Below is a small trained network, with its code and all its weights. Each question gives an input and a class and asks what happens when units are switched off, that is, made to give their printed mean instead of their output.

import numpy as np


def w(rows, s, z=0):
    codes = np.array(rows[::2]) - 128.0
    scale = np.full(codes.shape[1], s)
    scale[-1] = z or s
    return codes * scale


def norm(h):
    return h / np.sqrt((h * h).mean(-1, keepdims=True) + 1e-5)


def f(y):
    return y / 2 * (1 + np.tanh(0.7978845608 * (y + 0.044715 * y**3)))


def log_softmax(a):
    a = a - a.max(-1, keepdims=True)
    return a - np.log(np.exp(a).sum(-1, keepdims=True))


def net(x, mask):
    res = np.array(x, float).reshape(1, 4) / 4 @ E
    u = 0
    for l in range(2):
        y = f(norm(res) @ A[l][:, :-1].T + A[l][:, -1])
        res = res + np.where(mask[u : u + 10], y, B[l][:, -1]) @ B[l][:, :-1]
        u += 10
    return log_softmax(norm(res)[-1] @ U[:, :-1].T + U[:, -1])


A, B = {}, {}
E = w([
[114,107,136,80,189,101,121],'x0',
[137,103,156,157,147,129,110],'x1',
[43,137,98,6,146,102,144],'x2',
[64,90,144,129,132,139,117],'x3',
],0.0018)
A[0] = w([
[50,109,127,79,175,82,108,1],'0.n0',
[115,106,145,139,108,181,120,59],'0.n1',
[145,131,149,157,74,117,130,82],'0.n2',
[121,132,155,171,46,168,118,28],'0.n3',
[145,174,62,67,127,123,160,94],'0.n4',
[136,119,149,165,113,151,134,161],'0.n5',
[4,100,121,58,151,106,123,34],'0.n6',
[162,149,103,93,144,122,134,58],'0.n7',
[123,143,123,134,135,147,119,98],'0.n8',
[197,160,142,197,106,107,119,13],'0.n9',
],0.0033,0.00078)
B[0] = w([
[111,124,128,143,98,192,143,192],'0.n0',
[161,159,102,123,142,106,162,118],'0.n1',
[94,130,94,136,119,131,128,132],'0.n2',
[136,167,67,148,92,135,147,141],'0.n3',
[156,141,197,111,118,92,120,185],'0.n4',
[99,135,89,126,140,111,125,141],'0.n5',
[73,64,136,91,97,222,161,251],'0.n6',
[122,149,171,152,91,118,141,136],'0.n7',
[143,130,117,116,128,128,129,122],'0.n8',
[1,104,109,109,124,152,133,169],'0.n9',
],0.0032,0.0022)
A[1] = w([
[205,210,172,62,117,60,135,33],'1.n0',
[167,144,103,168,76,162,145,39],'1.n1',
[221,154,137,215,109,118,122,33],'1.n2',
[65,114,121,30,76,205,182,96],'1.n3',
[160,162,82,150,91,157,139,37],'1.n4',
[147,63,150,163,226,118,89,14],'1.n5',
[150,92,168,3,231,106,109,145],'1.n6',
[121,65,130,177,131,204,96,175],'1.n7',
[140,71,152,170,245,123,79,1],'1.n8',
[161,94,174,162,124,136,139,123],'1.n9',
],0.0034,0.00082)
B[1] = w([
[161,165,211,159,64,60,166,148],'1.n0',
[71,106,72,136,166,130,131,141],'1.n1',
[53,92,107,72,127,180,129,153],'1.n2',
[160,46,196,110,253,176,67,254],'1.n3',
[101,103,104,158,147,127,108,137],'1.n4',
[164,126,125,83,166,67,101,128],'1.n5',
[64,139,82,200,74,187,137,205],'1.n6',
[151,216,130,77,99,108,175,175],'1.n7',
[203,90,109,68,187,45,89,131],'1.n8',
[114,166,101,69,117,111,137,129],'1.n9',
],0.003)
U = w([
[203,112,94,82,199,24,85,96],'0',
[168,188,225,122,39,75,169,10],'1',
[79,146,23,189,86,171,138,235],'2',
[90,46,215,40,175,254,127,167],'3',
],0.0085,0.0011)

Each question gives the input, the list of numbers given to net, and the class t.
The units are the neurons (one row each of A and B). Each row of codes is followed by its name. A weight is (code - 128) times the scale printed after its matrix; where a second scale follows, it is the last column's (A, B and U).
mask holds one flag per neuron, layer by layer. A switched-off neuron (its flag False) gives its mean, the last column of its row in B, instead of its output. The means were averaged over made-up inputs and are rounded, as every weight is.
A unit's drop is (log p(t) with every unit on - log p(t) with that unit switched off) / (log p(t) with every unit on - log p(t) with every unit switched off).
The circuit of an input: a set's keep is (log p(t) with only the set's units on - log p(t) with every unit switched off) / (log p(t) with every unit on - log p(t) with every unit switched off). Starting from the 12 units with the biggest drops (on a tie, the unit counted first), units are removed one at a time, each time the one whose removal leaves the highest keep (on an exact tie, the one counted first), for as long as the keep stays at least 0.8.
units of the circuit, in order: the units of the circuit, biggest drop first
unit that matters most: the unit with the biggest drop
top k neurons: the k neurons with the biggest drops, biggest first
k most important neurons of layer l: the k neurons of layer l with the biggest drops, biggest first
drop when u is switched off: that unit's drop, to one decimal
input [7,-4,0,-4], class 1: unit that matters most : 1.n0
input [1,1,-5,-1], class 2: top 2 neurons : [1.n3 0.n3]
input [8,1,-3,4], class 0: units of the circuit, in order : [1.n8 1.n5]
input [7,2,1,-5], class 1: units of the circuit, in order : [1.n0 0.n9 1.n3 0.n6]
input [-4,-6,0,-5], class 1: units of the circuit, in order : [0.n6 1.n0]
input [6,-3,-3,2], class 0: units of the circuit, in order : [1.n8 0.n6]
input [-4,8,2,-7], class 2: units of the circuit, in order : [0.n6 1.n3 0.n9]
input [3,-6,-6,-8], class 2: units of the circuit, in order : [1.n3 0.n9]
input [0,5,-7,3], class 0: units of the circuit, in order : [0.n6 1.n8 0.n0]
input [2,0,-3,-3], class 0: top 4 neurons : [0.n6 0.n0 1.n6 1.n8]
input [0,-1,-1,-7], class 1: 2 most important neurons of layer 1 : [1.n0 1.n6]
input [-3,6,-7,2], class 2: 2 most important neurons of layer 1 : [1.n3 1.n2]
input [-1,8,-2,-5], class 0: 2 most important neurons of layer 0 : [0.n0 0.n6]
input [-2,1,-2,7], class 2: top 3 neurons : [0.n3 1.n3 0.n6]
input [2,5,-8,-2], class 0: unit that matters most : 1.n8
input [3,2,-7,-1], class 0: top 2 neurons : [1.n8 1.n6]
input [2,-7,3,-5], class 1: 2 most important neurons of layer 0 : [0.n4 0.n9]
input [-5,7,3,-7], class 1: top 2 neurons : [0.n6 0.n0]
input [-7,8,2,-2], class 2: drop when 0.n6 is switched off : 0.1
input [-6,6,3,-2], class 2: drop when 0.n6 is switched off : 0.3
input [-1,-5,-3,5], class 2: drop when 0.n6 is switched off : 0.1
input [4,-2,-3,-1], class 0: top neuron : [0.n6]
